Each row has a name. Each question is about the rows just above it.

Columns, left to right: G K Y P E T N J W S
nuf: [111 138 111  77  82 138 158 171 159 116]
baras: [162  87 161 113 148 114  95 106  97 176]
Zovi: [107  96 147 150 117  68 131 102 102 154]
[162 107] is in which column, read top down?
G
Which column holds [171 106] top down?
J

Columns, left to right: C B D H
mun: [172 179 143 111]
kube: [152 126 165 103]
Pake: [100 102  89 160]
suv: [ 91 103 105 142]
Which column holds [ 89 105] top down?
D
Which column holds this, read top down? [165  89 105]
D
Which column holds [172 152 100] top down?
C

Columns, left to right: Z X Q A F L U R
Kur: [160  86 125  84  90 104 108 149]
Namag: [112 104 176  91 105  63  85 118]
sif: [109 142  90 162 129 153 151 113]
tid: [ 69 168 109 166 137 138 142  79]
gorek: [104 159 126  85  76 118 114  81]
midir: [ 71 163 115 170 145 132 142  85]
lipas: [122 107 140 101 112  90 105 122]
zoso: [107 158 123  90  84 122 118  85]
rifo: [ 87 151 118 150 139 129 134  95]
Which column holds this, read top down? [ 85 170]
A
Which column holds [ 84  91 162] top down?
A
[159 163 107 158 151] is in which column, read top down?
X
Which column holds [129 137] top down?
F
Which column holds [ 85 151 142] top down?
U
Which column holds [153 138 118 132  90 122] top down?
L
[113  79  81  85 122  85] is in which column, read top down?
R

Columns, left to right: kemu muz Gurod guvu Novo Rugi Ber
Basab: [130 129 133 115  90 151 164]
toden: [115 148 152  98 140 124  90]
tesa: [116 134 134  86 121 152 104]
Der: [196 101 104 108 148 153 154]
kug: [181 134 113  98 157 145 124]
sifuz: [121 126 128 106 121 128 106]
dovo: [139 135 139 126 128 139 122]
daku: [132 112 125 117 114 129 111]
sise: [137 120 133 119 116 167 127]
pimug: [128 126 127 124 118 102 146]
dosi: [147 125  94  92 158 130 136]
Which column holds [ 90 104 154] top down?
Ber
Which column holds this, read top down? [139 129 167]
Rugi
[121 148 157 121 128 114 116] is in which column, read top down?
Novo
Which column holds [114 116] top down?
Novo
Which column holds this, read top down? [148 134 101 134]
muz
Which column holds this, read top down? [126 117 119]
guvu
[127  94] is in which column, read top down?
Gurod

Columns, left to right: vizil filas dem roge voz Dad valuf Kabis balol geb
Kepe: [174 170 161 100 174 171  90 182 159 145]
Botab: [ 92  98  75  99 117 156 124  87  99 104]
Tev: [174 170 161 100 174 177 148  88  96 111]
nades: [174 170 161 100 174 171  90 182 159 121]
Which column holds [ 99 100] top down?
roge
[174  92 174] is in which column, read top down?
vizil
[100 100] is in which column, read top down?
roge
Which column holds this, read top down? [148  90]
valuf
[ 75 161] is in which column, read top down?
dem
Which column holds [159  99] top down?
balol

Columns, left to right: zifab bim kiber Rinu soras laf
nari: [181  96  88 149  79  89]
Zat: [181  96  88 149 147 171]
turu: [175 109  86 155 141 165]
Which column holds this, read top down? [149 155]
Rinu
Which column holds [ 89 171] top down?
laf
[96 96] is in which column, read top down?
bim
Which column holds this, read top down? [147 141]
soras

Columns, left to right: soro Falok Bebak sated Lupi dife ref
Nizu: [117 125 117 142 136 148 132]
medas: [123 123 123 126 125 126 126]
ver: [143  83 100 125 126 140 144]
Revat: [124 122 128 120 116 118 120]
foziv: [138  76  87 119 131 146 145]
des: [107 117 113  72  96  83  74]
Femi: [138  76  87 119 131 146  78]
Pofir: [124 122 128 120 116 141 144]
Which column holds this, read top down? [136 125 126 116]
Lupi
Which column holds this, read top down? [117  76 122]
Falok
Which column holds this, read top down? [132 126]
ref
[126 144 120 145  74  78 144] is in which column, read top down?
ref
Which column holds this, read top down? [117 123 143]
soro

Columns, left to right: sazo feno busa mebo Defig vosak gote far
nof: [102 119  66  60 104 138 172 157]
Falap: [105 112  59  98  99 109  92 146]
tufov: [105 112  59  98  99 109  92 134]
Zomu: [102 119  66  60 100 138 172 157]
[ 99  99 100] is in which column, read top down?
Defig
Which column holds this, read top down? [109 109]
vosak
Which column holds [60 98 98] top down?
mebo
[138 109 109] is in which column, read top down?
vosak
Which column holds [119 112 112] top down?
feno
Which column holds this, read top down? [59 59]
busa
Which column holds this, read top down? [105 105 102]
sazo

Columns, left to right: Zepo gidup zov tez voro zosur ror pif
Rinov: [ 87 130 131  92  92  64 178 139]
til: [ 69 125 130  95  83  68 177 143]
lafer: [135 132  69 188 189 131 124 192]
Which column holds [130 125] top down?
gidup
[ 83 189] is in which column, read top down?
voro
Which column holds [92 83] top down?
voro
Which column holds [177 124] top down?
ror
[ 68 131] is in which column, read top down?
zosur

Columns, left to right: zod Ton gif Maf Daz nezed
Ranok: [120 149 119 144  88 172]
Nuvu: [124  59 148  79 100 117]
gidon: [133 178 106  59  91 151]
lunag: [196 169 150 185 175  84]
Which column holds this, read top down? [ 59 178 169]
Ton
Which column holds this, read top down? [100  91]
Daz

Columns, left to right: Dalob tep sali paz vezu Rodep kisen Pasaf razun Godap
Sepu: [135  92 158  76  68 154 123 174 111  79]
tulir: [117 106 132 100  85 131 132 145 106  99]
Foguz: [156 126 138  99 106 148 123 152 126 106]
pomuz: [113 129 128 139 140 128 125 116 131 138]
Which column holds [ 79  99 106] top down?
Godap
Which column holds this, read top down? [ 85 106]
vezu
Which column holds [154 131 148] top down?
Rodep
Which column holds this, read top down? [ 85 106 140]
vezu
Which column holds this, read top down? [111 106 126]
razun

Columns, left to right: kobur badeg Bapa fuva pafe
reru: [182 134 162 119 109]
Gos: [116 131 154 179 109]
rezek: [112 138 154 175 122]
[109 109] is in which column, read top down?
pafe
Which column holds this, read top down? [182 116]
kobur
[116 112] is in which column, read top down?
kobur

Columns, left to right: Vezo Fuze gevod zuvu Ter zosi
Damul: [100 138 124  95 113 149]
gafib: [107 159 137  71 131 173]
fazi: [147  74 102 196  96  89]
bub: [107  81 137  71 131 173]
Which column holds [102 137] top down?
gevod
Which column holds [124 137] top down?
gevod

Columns, left to right: san lem Ledi divin dod
bigul: [111 104 121 142 102]
Timu: [123 135 122 124 129]
vupup: [101 113 110 133 101]
Zuti: [ 73 102  90 137  75]
Rov: [144 111 145 141 128]
nipu: [ 64 127  79 120  87]
Puviv: [127 172 116 101 153]
basu: [ 93  77 113 154  75]
Which column holds this, read top down? [122 110  90]
Ledi
Which column holds [101  75] top down?
dod
Which column holds [141 120] top down?
divin
Which column holds this, read top down? [137 141 120 101 154]
divin
Which column holds this, read top down? [101  75 128  87]
dod

Columns, left to right: dipa tamo nazef bizis
ledu: [103 147 171 135]
gafid: [158 119 143 127]
git: [126 135 106  86]
Bog: [184 123  87 133]
Nuz: [129 132  70 132]
patot: [ 64 138 128  69]
Which column holds this, read top down? [133 132  69]
bizis
[147 119] is in which column, read top down?
tamo
Which column holds [147 119 135 123 132] top down?
tamo
Which column holds this, read top down? [158 126 184 129]
dipa

Columns, left to right: veso labab deg taz kez tugep Radu zuga
lukab: [129 120 125 126 124 123 125 113]
lotid: [116 106 128 121 151 144 142  64]
doru: [106 127 122 105 196 104 139 144]
fug: [147 137 139 108 118 107 114 144]
poba: [126  83 117 152 168 137 130 109]
Bipa: [138 140 157  97 125 134 115  60]
Tamu: [137 119 111 124 145  95 118 183]
fuzo: [129 120 125 126 124 123 125 124]
Val: [106 129 122 105 196 104 139 144]
geg: [127 118 132 135 135 136 135 137]
mati: [106 129 122 133 196 104 139 144]
zeko: [127 123 127 126 127 121 127 119]
Which column holds this, read top down? [118 129]
labab
Which column holds this, read top down? [105 108 152  97 124 126 105 135 133 126]
taz

Columns, left to right: fom lumi Vatol bomob
Tero: [126 115 113 194]
tup: [145 144 140 114]
romo: [119 106  93  86]
kasom: [126 122 113 194]
zera: [130  84 170 142]
nok: [125 151 155  86]
besa: [113 159 139 126]
[145 119 126 130 125 113] is in which column, read top down?
fom
Which column holds this, read top down? [115 144]
lumi
Which column holds this, read top down? [142  86]
bomob

Columns, left to right: vob Nofof tibi numo Zazel Boke
Lis: [126 131 126 128 132 130]
bas: [152  84 163  96 146  62]
Kirek: [131 129 124 126 130 131]
Tosi: [125 125 131 127 127 132]
Which column holds this, read top down? [ 84 129 125]
Nofof
Which column holds [130  62 131] top down?
Boke
[131 125] is in which column, read top down?
vob
Which column holds this, read top down? [146 130]
Zazel
Which column holds [131 132] top down?
Boke
[ 96 126] is in which column, read top down?
numo
Which column holds this, read top down? [128  96 126]
numo

Columns, left to right: pota levet fub Dutal guli
Niped: [ 83 164 119 138  84]
dibu: [110 120 122 144 139]
Pel: [ 83 164 187 108 165]
ser: [ 83 164 120 108 165]
bazum: [155  89 122 106 167]
Nur: [ 83 164 119 141 139]
Which column holds this, read top down? [165 165 167]
guli
[138 144 108 108] is in which column, read top down?
Dutal

Columns, left to right: gis Leget bop Zufo lenev debip tef ged Renug Boto
Tiri: [ 88  96 131  80 116  77  74  91  97  82]
tuse: [ 93  94 146  78 122  69  73 110  96  78]
Sos: [199 109 147 192  81 146 170 150 101 190]
Which column holds [ 69 146] top down?
debip
Which column holds this, read top down? [82 78]
Boto
Which column holds [110 150] top down?
ged
[122  81] is in which column, read top down?
lenev

Columns, left to right: Zaba varu Fifom zaraf zufib Davin soz daran sudum
sipa: [161 119  89 143  57  93 119 149  97]
zovu: [184 119  86 107 178 163 107  96 133]
fad: [102 176 110 165 129 111 120  56 146]
mes: [199 112 174 149  92 155 128 153 140]
sibu: [ 90 112 130 178 149 145 122 188  88]
[ 93 163 111 155] is in which column, read top down?
Davin
[119 107 120] is in which column, read top down?
soz
[129  92] is in which column, read top down?
zufib
[149 178] is in which column, read top down?
zaraf
Which column holds this, read top down? [ 89  86 110 174]
Fifom

Columns, left to right: nuv maz nibud Potir sune nufu minud navig rabor sino
Kefor: [110  65 123 102 182  61 115 122 151 112]
Todam: [166 159 135  56 115 167 100 181 146 115]
vog: [135 200 130 108  63 105 165 163 107 117]
Which column holds [112 115] top down?
sino
[115  63] is in which column, read top down?
sune
Which column holds this, read top down? [146 107]
rabor
[122 181] is in which column, read top down?
navig
Which column holds this, read top down? [ 61 167]
nufu
Which column holds [100 165] top down?
minud
[135 130] is in which column, read top down?
nibud

Columns, left to right: teki Muzi mudo zil rezi futi golid kubal nidu fiti
lamiv: [116 100 150 109 137 155 151 117 161 120]
losi: [106 111 130 109 121 127 124 109 130 106]
bovop: [135 109 152 133 109 132 151 132 148 123]
Tesor: [110 144 126 140 139 105 114 126 111 151]
supam: [144 145 108 139 116 104 111 134 102 131]
lilen: [111 143  72  87 159 103  79  88  84 114]
Which column holds [109 144] top down?
Muzi
[116 106] is in which column, read top down?
teki
Which column holds this, read top down? [104 103]
futi
Which column holds this, read top down? [139 116]
rezi
Which column holds [152 126] top down?
mudo
Which column holds [109 132 126 134  88] top down?
kubal

Columns, left to right: salo ras vad bul Bipu vip
kiso: [128 133 144 129 135 175]
ziluf: [128 130 136 129 131 175]
zut: [128 131 161 129 151 183]
gam: [128 139 149 130 134 184]
fati: [128 129 145 129 144 191]
puzu: [128 128 134 128 130 144]
timum: [128 135 154 128 137 178]
Rol: [128 129 147 129 147 164]
Whose row is [128 130 136 129 131 175]?
ziluf
Which column holds this, read top down? [128 135 129]
ras
Which column holds [149 145] top down?
vad
Which column holds this, read top down? [131 151 134 144 130 137]
Bipu
Whose row is [128 129 145 129 144 191]?
fati

Columns, left to right: lil sov Gakeg Durot Zum
Kig: [139 117 135 134  61]
tumo: [177 108 104 131 102]
Redol: [ 85 101 118 123 113]
Nar: [162 126 107 127 112]
gab: [ 83 155 113  89 125]
Which column holds this, read top down? [117 108 101 126]
sov
Which column holds [117 108 101] top down?
sov
[107 113] is in which column, read top down?
Gakeg
Which column holds [113 112 125] top down?
Zum
Which column holds this, read top down? [108 101 126 155]
sov
Which column holds [131 123 127] top down?
Durot

